Below are the code and all the weights of a small trained network. Each question names an input and a target symbol and asks about switching units off, where a switched-off unit gives its printed mean instead of its output.

import numpy as np


def w(rows, s, z=0):
    codes = np.array(rows[::2]) - 128.0
    scale = np.full(codes.shape[1], s)
    scale[-1] = z or s
    return codes * scale


def norm(h):
    return h / np.sqrt((h * h).mean(-1, keepdims=True) + 1e-5)


def f(y):
    return y / 2 * (1 + np.tanh(0.7978845608 * (y + 0.044715 * y**3)))


def softmax(a):
    e = np.exp(a - a.max(-1, keepdims=True))
    return e / e.sum(-1, keepdims=True)


def log_softmax(a):
    a = a - a.max(-1, keepdims=True)
    return a - np.log(np.exp(a).sum(-1, keepdims=True))


def net(x, mask):
    ids = ['αβδεηθλμπστφψω'.index(c) for c in x.split()]
    T = len(ids)
    res = E[ids] + P[:T]
    u = 0
    for l in range(2):
        r = norm(res)
        for j in range(3):
            rows = slice(2 * j, 2 * j + 2)
            q, k, v = (r @ M[l][rows].T for M in (Q, K, V))
            z = softmax(np.where(np.tri(T) > 0, q @ k.T / 2**0.5, -1e9)) @ v
            o = O[l][rows]
            res = res + np.where(mask[u + j], z, o[:, -1]) @ o[:, :-1]
        u += 3
        y = f(norm(res) @ A[l][:, :-1].T + A[l][:, -1])
        res = res + np.where(mask[u : u + 12], y, B[l][:, -1]) @ B[l][:, :-1]
        u += 12
    return log_softmax(norm(res)[-1] @ U[:, :-1].T + U[:, -1])


Q, K, V, O, A, B = {}, {}, {}, {}, {}, {}
E = w([
[176,87,75,220,64],'α',
[128,102,104,136,144],'β',
[122,96,132,125,113],'δ',
[167,116,144,161,134],'ε',
[134,49,113,123,140],'η',
[156,147,92,163,152],'θ',
[86,133,192,175,40],'λ',
[74,251,114,165,135],'μ',
[149,115,92,143,134],'π',
[140,75,130,156,120],'σ',
[170,177,21,210,127],'τ',
[138,148,104,152,152],'φ',
[130,127,116,165,134],'ψ',
[160,117,117,153,146],'ω',
],0.021)
P = w([
[133,86,147,85,226],'0',
[252,174,192,76,38],'1',
[88,10,117,207,215],'2',
[216,187,166,86,45],'3',
[84,40,113,210,187],'4',
[205,180,157,88,34],'5',
[80,62,112,208,160],'6',
[197,196,153,99,28],'7',
[76,86,115,207,142],'8',
[190,195,152,114,19],'9',
[77,113,118,208,122],'10',
[190,212,156,138,13],'11',
[72,124,111,194,88],'12',
[189,189,155,72,56],'13',
],0.015)
Q[0] = w([
[129,87,126,90,115],'0.h0',
[147,97,120,80,140],'0.h0',
[161,179,72,161,111],'0.h1',
[150,111,139,150,155],'0.h1',
[5,144,117,172,103],'0.h2',
[32,127,157,115,155],'0.h2',
],0.013)
K[0] = w([
[106,133,140,119,184],'0.h0',
[98,101,120,120,168],'0.h0',
[68,202,167,158,43],'0.h1',
[96,186,127,134,125],'0.h1',
[217,100,10,254,22],'0.h2',
[133,88,36,206,83],'0.h2',
],0.009)
V[0] = w([
[60,81,127,254,158],'0.h0',
[79,167,125,100,165],'0.h0',
[107,61,114,145,116],'0.h1',
[41,121,89,106,83],'0.h1',
[157,164,207,143,123],'0.h2',
[155,145,220,24,228],'0.h2',
],0.0071)
O[0] = w([
[166,254,205,198,120,65],'0.h0',
[89,192,93,171,168,3],'0.h0',
[171,190,115,187,214,36],'0.h1',
[120,146,156,194,94,14],'0.h1',
[189,150,153,166,187,159],'0.h2',
[78,185,119,40,105,121],'0.h2',
],0.006,0.0024)
A[0] = w([
[126,178,109,78,147,156],'0.n0',
[137,94,159,100,92,1],'0.n1',
[226,95,75,123,109,76],'0.n2',
[159,122,144,190,93,75],'0.n3',
[7,132,129,137,181,55],'0.n4',
[99,58,106,136,67,132],'0.n5',
[156,125,152,163,141,37],'0.n6',
[45,147,139,97,67,72],'0.n7',
[152,176,141,161,128,104],'0.n8',
[126,124,105,80,150,68],'0.n9',
[171,103,183,123,96,42],'0.n10',
[183,123,152,98,150,30],'0.n11',
],0.012,0.0066)
B[0] = w([
[193,85,149,137,64,204],'0.n0',
[107,191,30,115,99,108],'0.n1',
[128,146,215,126,128,252],'0.n2',
[91,116,83,54,174,211],'0.n3',
[78,168,156,167,160,184],'0.n4',
[146,171,165,166,209,243],'0.n5',
[119,96,83,85,97,102],'0.n6',
[192,137,154,140,144,147],'0.n7',
[148,75,133,102,63,164],'0.n8',
[150,169,74,149,2,99],'0.n9',
[183,146,58,114,88,159],'0.n10',
[105,146,126,120,33,114],'0.n11',
],0.0092,0.0035)
Q[1] = w([
[11,126,58,93,198],'1.h0',
[141,163,77,73,93],'1.h0',
[90,82,48,76,101],'1.h1',
[196,249,145,5,21],'1.h1',
[32,61,103,119,220],'1.h2',
[130,65,117,177,174],'1.h2',
],0.017)
K[1] = w([
[87,119,31,175,101],'1.h0',
[131,89,141,61,197],'1.h0',
[194,94,92,126,171],'1.h1',
[125,106,143,6,197],'1.h1',
[101,98,159,196,37],'1.h2',
[136,122,73,173,88],'1.h2',
],0.018)
V[1] = w([
[160,154,64,89,139],'1.h0',
[47,200,211,146,155],'1.h0',
[40,181,154,71,134],'1.h1',
[161,206,3,105,188],'1.h1',
[225,141,65,191,158],'1.h2',
[110,17,54,93,84],'1.h2',
],0.016)
O[1] = w([
[142,93,34,80,117,146],'1.h0',
[69,178,133,185,142,91],'1.h0',
[78,47,124,79,70,58],'1.h1',
[95,159,25,82,165,155],'1.h1',
[104,94,129,196,254,224],'1.h2',
[109,207,182,72,132,3],'1.h2',
],0.017,0.006)
A[1] = w([
[161,28,137,117,180,81],'1.n0',
[160,168,198,204,187,85],'1.n1',
[122,144,161,232,38,60],'1.n2',
[176,177,194,89,38,1],'1.n3',
[69,66,64,140,66,187],'1.n4',
[122,42,97,215,134,130],'1.n5',
[63,76,81,61,63,78],'1.n6',
[179,64,131,96,72,87],'1.n7',
[180,131,42,108,39,140],'1.n8',
[152,183,90,107,68,151],'1.n9',
[48,200,84,55,124,108],'1.n10',
[2,93,12,170,145,156],'1.n11',
],0.015,0.0078)
B[1] = w([
[115,250,115,123,98,178],'1.n0',
[133,42,90,64,75,204],'1.n1',
[136,180,193,125,178,165],'1.n2',
[105,184,25,179,153,151],'1.n3',
[83,87,149,201,124,190],'1.n4',
[80,141,167,120,135,248],'1.n5',
[168,54,192,134,187,144],'1.n6',
[116,123,133,185,130,167],'1.n7',
[82,84,113,122,109,185],'1.n8',
[95,91,129,121,151,154],'1.n9',
[88,83,230,149,193,152],'1.n10',
[98,214,134,175,97,229],'1.n11',
],0.017,0.013)
U = w([
[125,52,111,173,76,135],'α',
[147,109,85,65,130,234],'β',
[59,169,160,175,121,132],'δ',
[177,79,145,186,207,30],'ε',
[102,130,146,74,50,216],'η',
[153,118,252,150,123,47],'θ',
[170,127,35,158,101,151],'λ',
[53,84,41,121,143,13],'μ',
[203,102,154,110,100,206],'π',
[66,65,156,71,139,99],'σ',
[151,194,67,171,200,2],'τ',
[205,191,142,155,106,177],'φ',
[119,190,90,79,96,208],'ψ',
[123,176,191,74,178,130],'ω',
],0.017,0.005)

Each question gives the input, a string of symbols that net reads in full, and the target symbol t.
The units are the heads (2 rows each of Q, K, V and O) and the neurons (one row each of A and B). Each row of codes is followed by its name. A weight is (code - 128) times the scale printed after its matrix; where a second scale follows, it is the last column's (O, A, B and U).
mask holds one flag per unit, layer by layer, with each layer's heads first. A switched-off unit (its flag False) gives its mean, the last column of its rows in O or B, instead of its output. The means were averaged over made-up inputs and are rounded, as every weight is.
A unit's drop is (log p(t) with every unit on - log p(t) with that unit switched off) / (log p(t) with every unit on - log p(t) with every unit switched off).
The circuit of an input: a set's keep is (log p(t) with only the set's units on - log p(t) with every unit switched off) / (log p(t) with every unit on - log p(t) with every unit switched off). Starting from the 12 units with the biggest drops (on a tie, the unit counted first), units are removed one at a time, each time the one whose removal leaves the highest keep (on an exact tie, the one counted first), for as long as the keep stays at least 0.8.
circuit, biggest first: the units of the circuit, biggest drop first
k most important neurons: the k neurons with the biggest drops, biggest first
k most important neurons of layer l: the k neurons of layer l with the biggest drops, biggest first
which heads matter: for each layer, one digit per head in row order, 1 if its drop is at least 0.15 and else 0, layers parted by /
input φ μ ε λ μ ε, target μ: circuit, biggest first : 0.h2, 1.h1
input η ω π, target β: most important neuron : 1.n1
input φ η μ β π σ θ μ φ ψ α π θ, target ε: circuit, biggest first : 1.h1, 1.n1, 1.n11
input θ μ φ θ, target τ: which heads matter : 100 / 011
input π σ μ δ, target ω: which heads matter : 001 / 001
input ψ π β ω ω β σ π η φ ε π φ, target μ: 4 most important neurons : 1.n1, 0.n2, 0.n4, 1.n2
input φ μ φ θ μ α π ε τ π α δ ε θ, target μ: 3 most important neurons of layer 0 : 0.n9, 0.n2, 0.n0
input π π σ φ λ φ η, target θ: which heads matter : 000 / 010
input μ τ π φ α μ, target α: which heads matter : 000 / 000
input θ λ α π β μ δ λ φ τ, target τ: which heads matter : 100 / 001
input σ δ μ π α δ ψ μ φ τ θ μ, target φ: 3 most important neurons of layer 0 : 0.n5, 0.n3, 0.n2
input θ η μ α σ, target ε: 3 most important neurons : 0.n2, 1.n1, 1.n11
input ε ω π μ τ φ σ μ η φ λ π β θ, target λ: 2 most important neurons of layer 0 : 0.n0, 0.n5
input φ σ τ ε σ, target τ: which heads matter : 000 / 010
input τ λ ω π, target ε: circuit, biggest first : 1.h2
input ε ε ω β σ δ π π β π ε π ω δ, target λ: which heads matter : 011 / 000
input α φ β δ β ψ μ λ μ μ ψ ψ μ α, target π: 2 most important neurons of layer 0 : 0.n10, 0.n2
input φ φ μ μ μ β μ φ σ η, target μ: 2 most important neurons : 0.n9, 0.n2
input π β ε μ, target ω: 2 most important neurons : 0.n9, 0.n5
input φ ε δ β φ, target μ: 4 most important neurons : 1.n1, 0.n2, 0.n8, 0.n5
input β μ μ π, target σ: most important neuron of layer 1 : 1.n10
input λ δ ψ α ε ε, target θ: which heads matter : 000 / 100
input δ μ β η φ φ θ λ β α λ ε τ μ, target η: which heads matter : 001 / 011
